[-15   6 -15 -15 -24 -36]  z977
[-15   6 -15 -15  -8  71]  z136
[-15   6 -15 -15  95 -36]  z21
[-15   6 -15 -15  -8  23]  z140
[-64  38  94  26   3 -12]  z352
step -1: [-15   6 -15] | [-16   5 -16]
step +1: [-15 -24] | [-14 -23]
step +1: [-15  95] | [-14  96]
step +1: [-64  38  94  26] | [-63  39  95  27]
step +1: [-24] | [-23]

